Here is a tiny trained network, its code and every weight. The questions are about switching its units off for an input and a class, where a switched-off unit gives its printed mean instead of its output.

import numpy as np


def w(rows, s, z=0):
    codes = np.array(rows[::2]) - 128.0
    scale = np.full(codes.shape[1], s)
    scale[-1] = z or s
    return codes * scale


def f(y):
    return np.maximum(y, 0)


def log_softmax(a):
    a = a - a.max(-1, keepdims=True)
    return a - np.log(np.exp(a).sum(-1, keepdims=True))


def net(x, mask):
    res = np.array(x, float).reshape(1, 6) / 4 @ E
    y = f(res @ A[0][:, :-1].T + A[0][:, -1])
    res = res + np.where(mask, y, B[0][:, -1]) @ B[0][:, :-1]
    return log_softmax(res[-1] @ U[:, :-1].T + U[:, -1])


A, B = {}, {}
E = w([
[45,3,173,151],'x0',
[128,131,129,132],'x1',
[174,170,254,186],'x2',
[56,211,213,37],'x3',
[128,119,127,130],'x4',
[24,214,77,236],'x5',
],0.0071)
A[0] = w([
[94,87,31,44,104],'n1',
[82,69,101,99,114],'n2',
[118,93,192,179,109],'n3',
[175,112,96,168,2],'n4',
[72,121,133,179,65],'n5',
[10,158,131,173,101],'n6',
[74,193,161,88,112],'n7',
[189,142,126,85,102],'n8',
[108,142,117,145,56],'n9',
[180,143,125,93,145],'n10',
[142,67,91,196,136],'n11',
[197,155,172,148,145],'n12',
[166,81,144,112,72],'n13',
[143,53,182,58,29],'n14',
[133,200,129,71,115],'n15',
[99,121,165,79,77],'n16',
[103,185,94,180,36],'n17',
[164,112,158,56,57],'n18',
[69,148,141,88,81],'n19',
[136,78,117,172,44],'n20',
[114,165,49,84,93],'n21',
[217,147,80,159,139],'n22',
],0.013,0.0052)
B[0] = w([
[110,216,235,177,253],'n1',
[116,254,179,153,211],'n2',
[61,250,161,143,203],'n3',
[79,87,85,22,170],'n4',
[188,154,47,153,186],'n5',
[213,121,102,106,245],'n6',
[111,79,99,71,234],'n7',
[163,167,59,196,212],'n8',
[197,116,128,167,142],'n9',
[133,117,101,194,214],'n10',
[80,89,132,55,254],'n11',
[72,201,225,131,233],'n12',
[174,194,75,159,186],'n13',
[190,147,42,138,232],'n14',
[59,45,118,77,230],'n15',
[121,23,115,58,186],'n16',
[207,158,28,162,193],'n17',
[177,113,56,147,215],'n18',
[118,51,83,87,188],'n19',
[108,81,108,38,181],'n20',
[116,198,202,162,200],'n21',
[50,64,145,18,246],'n22',
],0.0068,0.0071)
U = w([
[83,104,152,122,254],'0',
[243,99,63,148,57],'1',
[32,2,135,23,29],'2',
[81,195,252,163,47],'3',
[101,78,161,144,222],'4',
],0.0092,0.0079)

Each question gives the input, the list of numbers given to net, and the class t.
The units are the neurons (one row each of A and B). Each row of codes is followed by its name. A weight is (code - 128) times the scale printed after its matrix; where a second scale follows, it is the last column's (A, B and U).
mask holds one flag per neuron, in row order. A switched-off neuron (its flag False) gives its mean, the last column of its row in B, instead of its output. The means were averaged over made-up inputs and are rounded, as every weight is.
A unit's drop is (log p(t) with every unit on - log p(t) with that unit switched off) / (log p(t) with every unit on - log p(t) with every unit switched off).
The circuit of an input: a set's keep is (log p(t) with only the set's units on - log p(t) with every unit switched off) / (log p(t) with every unit on - log p(t) with every unit switched off). Starting from the 12 units with the biggest drops (on a tie, the unit counted first), units are removed one at a time, each time the one whose removal leaves the highest keep (on an exact tie, the one counted first), for as long as the keep stays at least 0.8.
units of the circuit, in order: the units of the circuit, biggest drop first
most important unit: the unit with the biggest drop
k most important neurons: the k neurons with the biggest drops, biggest first
drop of u: that unit's drop, to one decimal
input [-7,1,0,8,0,-5], class 2: most important unit	n15
input [3,-6,-6,-5,7,8], class 1: 2 most important neurons	(n6 n17)
input [3,-1,5,-8,5,7], class 2: units of the circuit, in order	(n11 n20)
input [-5,-8,0,6,2,-7], class 1: units of the circuit, in order	(n8 n18)
input [-6,-8,5,-8,7,-5], class 2: 2 most important neurons	(n22 n4)
input [6,-8,8,-5,3,-7], class 3: 3 most important neurons	(n3 n12 n6)
input [-4,-6,-3,5,8,8], class 1: units of the circuit, in order	(n17 n6)
input [3,6,-7,-2,4,6], class 3: units of the circuit, in order	(n1 n2)
input [-4,-2,-5,-7,0,-3], class 2: 3 most important neurons	(n22 n4 n11)
input [4,0,-1,-8,0,6], class 2: 2 most important neurons	(n11 n20)
input [6,-5,-1,-4,-6,7], class 1: 2 most important neurons	(n6 n5)
input [-6,5,-7,-1,-7,-6], class 3: 2 most important neurons	(n1 n21)
input [8,7,-8,-2,-8,-8], class 0: 2 most important neurons	(n1 n2)
input [-7,3,8,-3,-1,-1], class 3: units of the circuit, in order	(n12)
input [-6,0,-4,7,-2,7], class 1: 3 most important neurons	(n17 n6 n22)
input [8,-8,-5,5,-5,1], class 0: 3 most important neurons	(n2 n1 n22)
input [6,7,-3,7,-1,-7], class 1: 3 most important neurons	(n14 n18 n22)
input [-1,-6,2,4,2,2], class 2: 2 most important neurons	(n1 n7)
input [2,5,0,0,-4,7], class 1: drop of n6	0.1
input [-5,-3,5,8,5,-3], class 2: drop of n16	0.1
input [5,1,6,8,7,-8], class 1: most important unit	n14
input [-8,-6,8,5,0,2], class 0: drop of n1	0.8
